Here is a tiny trained network, its code and every weight. The questions are about switching its units off for an input and a target symbol, where a switched-off unit gives its printed mean instead of its output.

import numpy as np


def w(rows, s, z=0):
    codes = np.array(rows[::2]) - 128.0
    scale = np.full(codes.shape[1], s)
    scale[-1] = z or s
    return codes * scale


def softmax(a):
    e = np.exp(a - a.max(-1, keepdims=True))
    return e / e.sum(-1, keepdims=True)


def log_softmax(a):
    a = a - a.max(-1, keepdims=True)
    return a - np.log(np.exp(a).sum(-1, keepdims=True))


def net(x, mask):
    ids = ['αβδεζηθλμπτψω'.index(c) for c in x.split()]
    T = len(ids)
    res = E[ids] + P[:T]
    u = 0
    for l in range(2):
        r = res
        for j in range(3):
            rows = slice(3 * j, 3 * j + 3)
            q, k, v = (r @ M[l][rows].T for M in (Q, K, V))
            z = softmax(np.where(np.tri(T) > 0, q @ k.T / 3**0.5, -1e9)) @ v
            o = O[l][rows]
            res = res + np.where(mask[u + j], z, o[:, -1]) @ o[:, :-1]
        u += 3
    return log_softmax(res[-1] @ U[:, :-1].T + U[:, -1])


Q, K, V, O = {}, {}, {}, {}
E = w([
[85,186,115],'α',
[116,249,85],'β',
[204,245,128],'δ',
[108,188,116],'ε',
[172,98,84],'ζ',
[201,140,50],'η',
[55,136,33],'θ',
[181,95,81],'λ',
[132,166,209],'μ',
[193,102,82],'π',
[207,79,169],'τ',
[33,8,119],'ψ',
[10,198,130],'ω',
],0.013)
P = w([
[187,37,2],'0',
[164,116,82],'1',
[155,142,104],'2',
[139,155,120],'3',
[135,159,132],'4',
[130,164,144],'5',
[121,167,151],'6',
[115,165,154],'7',
],0.0059)
Q[0] = w([
[110,6,129],'L0H0',
[117,94,160],'L0H0',
[155,244,254],'L0H0',
[85,72,208],'L0H1',
[147,243,24],'L0H1',
[139,94,166],'L0H1',
[138,83,41],'L0H2',
[137,213,179],'L0H2',
[90,39,85],'L0H2',
],0.0085)
K[0] = w([
[105,68,111],'L0H0',
[103,106,78],'L0H0',
[164,188,81],'L0H0',
[132,60,185],'L0H1',
[99,200,99],'L0H1',
[162,106,145],'L0H1',
[9,161,37],'L0H2',
[156,113,212],'L0H2',
[119,153,72],'L0H2',
],0.012)
V[0] = w([
[89,51,91],'L0H0',
[159,73,100],'L0H0',
[104,77,112],'L0H0',
[133,13,214],'L0H1',
[109,199,1],'L0H1',
[52,158,95],'L0H1',
[162,142,222],'L0H2',
[205,153,88],'L0H2',
[163,135,168],'L0H2',
],0.0075)
O[0] = w([
[121,17,91,170],'L0H0',
[87,67,126,207],'L0H0',
[125,2,65,148],'L0H0',
[148,79,208,48],'L0H1',
[114,139,13,254],'L0H1',
[157,173,57,107],'L0H1',
[159,201,193,32],'L0H2',
[81,99,163,219],'L0H2',
[127,205,184,102],'L0H2',
],0.0056,0.0037)
Q[1] = w([
[193,164,62],'L1H0',
[254,149,127],'L1H0',
[209,73,21],'L1H0',
[243,147,114],'L1H1',
[49,159,128],'L1H1',
[39,149,114],'L1H1',
[142,103,37],'L1H2',
[230,132,60],'L1H2',
[204,153,27],'L1H2',
],0.0084)
K[1] = w([
[91,214,82],'L1H0',
[190,207,85],'L1H0',
[93,145,31],'L1H0',
[174,101,168],'L1H1',
[71,142,126],'L1H1',
[81,133,116],'L1H1',
[149,120,152],'L1H2',
[250,171,165],'L1H2',
[175,149,164],'L1H2',
],0.014)
V[1] = w([
[73,85,174],'L1H0',
[153,178,58],'L1H0',
[213,173,64],'L1H0',
[106,132,155],'L1H1',
[232,112,106],'L1H1',
[255,116,110],'L1H1',
[218,140,161],'L1H2',
[153,154,99],'L1H2',
[38,105,144],'L1H2',
],0.009)
O[1] = w([
[203,143,94,65],'L1H0',
[61,89,132,253],'L1H0',
[57,107,185,228],'L1H0',
[131,159,123,76],'L1H1',
[70,72,220,207],'L1H1',
[81,70,253,199],'L1H1',
[46,41,130,94],'L1H2',
[116,136,185,129],'L1H2',
[169,155,81,118],'L1H2',
],0.0067,0.0056)
U = w([
[96,2,140,132],'α',
[148,98,192,199],'β',
[208,180,200,252],'δ',
[112,125,109,206],'ε',
[186,91,74,141],'ζ',
[135,119,122,25],'η',
[97,102,43,21],'θ',
[143,188,85,156],'λ',
[127,124,125,28],'μ',
[126,156,120,191],'π',
[129,166,111,202],'τ',
[68,182,113,63],'ψ',
[80,166,183,17],'ω',
],0.0093,0.0043)

Each question gives the input, a string of symbols that net reads in full, and the target symbol t.
The units are the heads (3 rows each of Q, K, V and O). Each row of codes is followed by its name. A weight is (code - 128) times the scale printed after its matrix; where a second scale follows, it is the last column's (O and U).
mask holds one flag per head, layer by layer. A switched-off head (its flag False) gives its mean, the last column of its rows in O, instead of its output. The means were averaged over made-up inputs and are rounded, as every weight is.
A unit's drop is (log p(t) with every unit on - log p(t) with that unit switched off) / (log p(t) with every unit on - log p(t) with every unit switched off).
The circuit of an input: a set's keep is (log p(t) with only the set's units on - log p(t) with every unit switched off) / (log p(t) with every unit on - log p(t) with every unit switched off). Starting from all 6 units, units are removed one at a time, each time the one whose removal leaves the highest keep (on an exact tie, the one counted first), for as long as the keep stays at least 0.8.
units of the circuit, in order: the units of the circuit, biggest drop first
most important unit: the unit with the biggest drop
heads that matter: for each layer, one digit per head in row order, 1 if its drop is at least 0.15 and else 0, layers parted by /
drop when u is switched off: that unit's drop, to one decimal
input η τ θ ψ τ ψ τ, target δ: heads that matter => 011 / 101
input τ β ψ β η μ, target δ: units of the circuit, in order => [L1H0, L0H1, L0H0]
input τ θ ψ ζ, target α: most important unit => L0H1
input β β η δ, target ω: units of the circuit, in order => [L1H0, L0H0, L1H2]
input α τ τ τ τ, target δ: units of the circuit, in order => [L0H1, L1H0, L0H2]
input η η τ ω ω, target λ: units of the circuit, in order => [L1H1, L1H2]
input τ ψ τ θ θ, target θ: heads that matter => 010 / 010
input τ τ δ η, target α: units of the circuit, in order => [L1H2, L1H1]
input τ τ ψ ψ, target ζ: heads that matter => 000 / 100
input τ λ τ ω, target λ: units of the circuit, in order => [L1H1, L1H0, L0H1]
input η ψ θ ψ η τ θ μ, target δ: drop when L1H2 is switched off => 0.2
input β τ λ, target α: drop when L1H0 is switched off => 0.4
input τ μ ψ, target ζ: drop when L1H2 is switched off => 0.1
input ω ω τ τ ζ α θ, target θ: most important unit => L1H1
input ω θ τ τ ψ π, target α: drop when L1H0 is switched off => 0.2
